Here is a tiny trained network, its code and every weight. The questions are about switching its units off for an input and a class, where a switched-off unit gives its printed mean instead of its output.

import numpy as np


def w(rows, s, z=0):
    codes = np.array(rows[::2]) - 128.0
    scale = np.full(codes.shape[1], s)
    scale[-1] = z or s
    return codes * scale


def f(y):
    return y / 2 * (1 + np.tanh(0.7978845608 * (y + 0.044715 * y**3)))


def log_softmax(a):
    a = a - a.max(-1, keepdims=True)
    return a - np.log(np.exp(a).sum(-1, keepdims=True))


def net(x, mask):
    res = np.array(x, float).reshape(1, 5) / 4 @ E
    y = f(res @ A[0][:, :-1].T + A[0][:, -1])
    res = res + np.where(mask, y, B[0][:, -1]) @ B[0][:, :-1]
    return log_softmax(res[-1] @ U[:, :-1].T + U[:, -1])


A, B = {}, {}
E = w([
[111,121,140,144,118,122,106,103,119,160],'x0',
[206,228,42,159,115,44,60,97,187,128],'x1',
[174,38,131,7,13,94,152,172,234,208],'x2',
[153,126,160,99,111,135,102,121,99,106],'x3',
[118,146,177,107,95,142,83,87,111,142],'x4',
],0.012)
A[0] = w([
[103,182,139,177,227,94,140,50,44,54,147],'N0',
[166,211,81,129,142,91,59,103,191,121,30],'N1',
[25,32,186,142,156,229,153,157,107,135,37],'N2',
[52,97,169,56,132,174,176,139,75,91,78],'N3',
[100,112,205,100,197,227,242,126,78,160,1],'N4',
[231,208,92,159,103,8,92,102,145,118,72],'N5',
[127,195,127,220,181,187,90,95,78,32,138],'N6',
[217,228,68,178,114,24,2,108,185,115,83],'N7',
[95,162,119,229,223,151,71,82,74,19,149],'N8',
[126,160,112,173,207,146,144,75,94,106,168],'N9',
[160,156,129,139,132,153,174,113,107,172,109],'N10',
[165,85,110,87,13,84,200,79,198,163,168],'N11',
[243,44,152,80,56,104,151,120,246,182,157],'N12',
],0.0082,0.0029)
B[0] = w([
[62,169,188,71,50,108,109,74,180,174,237],'N0',
[140,97,108,120,195,255,207,55,87,115,195],'N1',
[222,78,32,196,145,227,176,105,52,33,214],'N2',
[132,104,60,193,174,173,146,114,88,121,189],'N3',
[117,102,91,186,101,193,101,118,74,80,204],'N4',
[188,84,120,183,191,198,223,121,58,77,218],'N5',
[91,134,154,106,125,29,97,157,211,129,238],'N6',
[233,71,100,216,144,214,215,120,44,82,249],'N7',
[120,192,188,86,105,92,93,152,201,206,255],'N8',
[81,127,211,82,125,84,66,118,174,104,199],'N9',
[119,107,100,121,135,146,154,145,180,112,128],'N10',
[106,219,179,113,136,56,102,101,137,212,206],'N11',
[137,197,203,86,136,8,68,199,230,177,227],'N12',
],0.0087,0.02)
U = w([
[103,175,146,94,126,92,85,148,211,152,253],'0',
[164,76,71,175,150,252,165,130,50,84,3],'1',
],0.013,0.00056)

Each question gives the input, the list of numbers given to net, and the class t.
The units are the neurons (one row each of A and B). Each row of codes is followed by its name. A weight is (code - 128) times the scale printed after its matrix; where a second scale follows, it is the last column's (A, B and U).
mask holds one flag per neuron, in row order. A switched-off neuron (its flag False) gives its mean, the last column of its row in B, instead of its output. The means were averaged over made-up inputs and are rounded, as every weight is.
A unit's drop is (log p(t) with every unit on - log p(t) with that unit switched off) / (log p(t) with every unit on - log p(t) with every unit switched off).
The circuit of an input: a set's keep is (log p(t) with only the set's units on - log p(t) with every unit switched off) / (log p(t) with every unit on - log p(t) with every unit switched off). Starting from the 12 units with the biggest drops (on a tie, the unit counted first), units are removed one at a time, each time the one whose removal leaves the highest keep (on an exact tie, the one counted first), for as long as the keep stays at least 0.8.
circuit, biggest first: the units of the circuit, biggest drop first
k most important neurons: the k neurons with the biggest drops, biggest first
drop of u: that unit's drop, to one decimal
input [-2,6,4,-1,-6], class 1: circuit, biggest first => N7
input [6,6,-6,-4,-8], class 0: 2 most important neurons => N8; N6
input [-2,-1,0,-6,1], class 1: 4 most important neurons => N12; N8; N6; N0
input [-5,-2,-2,7,-2], class 0: 2 most important neurons => N7; N5
input [-4,-1,-1,4,1], class 0: 4 most important neurons => N7; N5; N2; N1
input [-6,-1,-1,1,-4], class 0: 3 most important neurons => N7; N5; N2
input [6,5,-4,-3,5], class 1: 2 most important neurons => N7; N12
input [-6,-7,-8,8,4], class 0: 3 most important neurons => N8; N6; N0
input [-5,8,6,-1,-3], class 1: 2 most important neurons => N7; N5
input [-8,8,3,6,-8], class 1: drop of N2 => 0.0
input [2,5,-3,-7,-2], class 1: drop of N7 => 0.5
